Here is a tiny trained network, its code and every weight. The questions are about switching its units off for an input and a class, where a switched-off unit gives its printed mean instead of its output.

import numpy as np


def w(rows, s, z=0):
    codes = np.array(rows[::2]) - 128.0
    scale = np.full(codes.shape[1], s)
    scale[-1] = z or s
    return codes * scale


def f(y):
    return np.maximum(y, 0)


def log_softmax(a):
    a = a - a.max(-1, keepdims=True)
    return a - np.log(np.exp(a).sum(-1, keepdims=True))


def net(x, mask):
    res = np.array(x, float).reshape(1, 8) / 4 @ E
    y = f(res @ A[0][:, :-1].T + A[0][:, -1])
    res = res + np.where(mask, y, B[0][:, -1]) @ B[0][:, :-1]
    return log_softmax(res[-1] @ U[:, :-1].T + U[:, -1])


A, B = {}, {}
E = w([
[129,179,159,116,133,79],'x0',
[130,120,125,128,129,136],'x1',
[38,83,110,41,59,93],'x2',
[95,185,2,83,182,154],'x3',
[128,132,133,126,125,123],'x4',
[135,106,114,133,127,142],'x5',
[158,105,185,29,185,142],'x6',
[188,181,134,92,49,211],'x7',
],0.0095)
A[0] = w([
[184,145,159,111,45,193,58],'neuron 0',
[101,141,88,216,57,119,108],'neuron 1',
[172,79,198,172,89,88,2],'neuron 2',
[70,194,147,122,144,171,70],'neuron 3',
[132,98,186,220,57,127,146],'neuron 4',
[58,96,149,43,66,125,54],'neuron 5',
[144,35,82,136,101,175,214],'neuron 6',
[32,205,131,204,75,135,53],'neuron 7',
[206,167,178,214,251,199,68],'neuron 8',
[82,64,96,156,198,75,91],'neuron 9',
[124,46,251,127,92,120,62],'neuron 10',
[115,132,135,122,160,75,82],'neuron 11',
[91,179,60,132,179,136,76],'neuron 12',
[161,181,124,86,58,163,77],'neuron 13',
[122,180,172,83,140,87,144],'neuron 14',
[111,106,143,167,178,58,63],'neuron 15',
[131,107,198,43,207,183,25],'neuron 16',
[143,199,136,100,67,172,41],'neuron 17',
[142,159,74,100,162,132,36],'neuron 18',
[149,173,101,122,51,175,108],'neuron 19',
[41,84,136,96,78,120,45],'neuron 20',
],0.011,0.0082)
B[0] = w([
[40,68,146,166,143,128,196],'neuron 0',
[255,79,140,108,211,92,220],'neuron 1',
[52,126,46,130,100,206,191],'neuron 2',
[97,133,129,113,134,148,147],'neuron 3',
[104,165,57,45,170,159,253],'neuron 4',
[191,201,89,206,44,51,215],'neuron 5',
[165,216,235,71,113,120,233],'neuron 6',
[219,98,89,103,188,96,187],'neuron 7',
[120,183,112,145,21,8,254],'neuron 8',
[132,80,233,194,108,203,205],'neuron 9',
[86,149,28,80,162,175,241],'neuron 10',
[120,134,176,173,157,176,154],'neuron 11',
[56,133,80,68,126,174,203],'neuron 12',
[88,51,174,188,150,138,187],'neuron 13',
[189,130,188,91,162,141,189],'neuron 14',
[74,99,167,155,103,189,175],'neuron 15',
[220,33,78,155,177,69,192],'neuron 16',
[72,91,151,175,118,170,172],'neuron 17',
[41,119,29,120,75,212,164],'neuron 18',
[115,67,191,125,114,127,199],'neuron 19',
[121,171,99,178,77,41,193],'neuron 20',
],0.0076,0.0097)
U = w([
[116,191,74,196,50,54,80],'0',
[44,139,9,46,165,211,83],'1',
[55,27,198,218,148,181,58],'2',
[253,49,88,90,211,109,98],'3',
[121,178,166,75,160,144,247],'4',
[135,195,182,80,164,153,221],'5',
],0.0077,0.012)

Each question gives the input, the list of numbers given to net, and the class t.
The units are the neurons (one row each of A and B). Each row of codes is followed by its name. A weight is (code - 128) times the scale printed after its matrix; where a second scale follows, it is the last column's (A, B and U).
mask holds one flag per neuron, in row order. A switched-off neuron (its flag False) gives its mean, the last column of its row in B, instead of its output. The means were averaged over made-up inputs and are rounded, as every weight is.
A unit's drop is (log p(t) with every unit on - log p(t) with that unit switched off) / (log p(t) with every unit on - log p(t) with every unit switched off).
The circuit of an input: a set's keep is (log p(t) with only the set's units on - log p(t) with every unit switched off) / (log p(t) with every unit on - log p(t) with every unit switched off). Starting from the 12 units with the biggest drops (on a tie, the unit counted first), units are removed one at a time, each time the one whose removal leaves the highest keep (on an exact tie, the one counted first), for as long as the keep stays at least 0.8.
circuit, biggest first: the units of the circuit, biggest drop first
top k neurons: the k neurons with the biggest drops, biggest first
drop of u: that unit's drop, to one decimal
input [-6,-8,-4,3,4,-4,5,-6], class 2: circuit, biggest first -> neuron 9; neuron 4
input [1,-8,3,-6,2,5,6,8], class 2: top 2 neurons -> neuron 0; neuron 13
input [-5,1,-3,3,2,2,-7,-7], class 2: top neuron -> neuron 9
input [5,-1,3,1,-2,-6,6,-1], class 3: circuit, biggest first -> neuron 16; neuron 6
input [-7,-3,7,5,-3,2,8,8], class 2: circuit, biggest first -> neuron 13; neuron 0; neuron 4
input [-1,-7,5,-2,-8,-2,-7,-2], class 3: top 2 neurons -> neuron 1; neuron 7
input [7,-3,1,-8,-2,-5,2,-3], class 1: circuit, biggest first -> neuron 10; neuron 2
input [0,-8,1,-4,-6,-2,-7,5], class 3: top 2 neurons -> neuron 1; neuron 7
input [8,-6,-2,5,-4,-3,-5,8], class 2: circuit, biggest first -> neuron 13; neuron 17; neuron 19
input [-6,-3,-8,8,4,3,0,7], class 0: top 3 neurons -> neuron 8; neuron 4; neuron 10
input [2,4,-4,-8,-3,2,6,-3], class 1: circuit, biggest first -> neuron 10; neuron 2
input [5,-8,6,3,-3,-4,7,7], class 2: top 2 neurons -> neuron 13; neuron 17
input [-2,4,6,0,8,-2,-1,-6], class 0: top 2 neurons -> neuron 20; neuron 5
input [-4,5,-7,2,-7,-7,4,-2], class 0: circuit, biggest first -> neuron 8
input [-2,3,-8,0,-1,1,8,4], class 0: top 2 neurons -> neuron 8; neuron 1
input [-4,7,4,-1,8,-2,8,-3], class 3: top 2 neurons -> neuron 16; neuron 8
input [-5,-5,8,-5,-6,1,-1,-4], class 0: top 2 neurons -> neuron 5; neuron 20
input [1,-6,-1,-7,-5,-7,5,8], class 2: top 3 neurons -> neuron 0; neuron 13; neuron 17
input [-7,5,-8,6,-4,4,1,-4], class 0: drop of neuron 8 -> 1.2
input [2,8,5,-6,5,1,7,2], class 3: circuit, biggest first -> neuron 16
input [-4,-4,2,-1,0,4,-6,-4], class 3: drop of neuron 1 -> 0.6
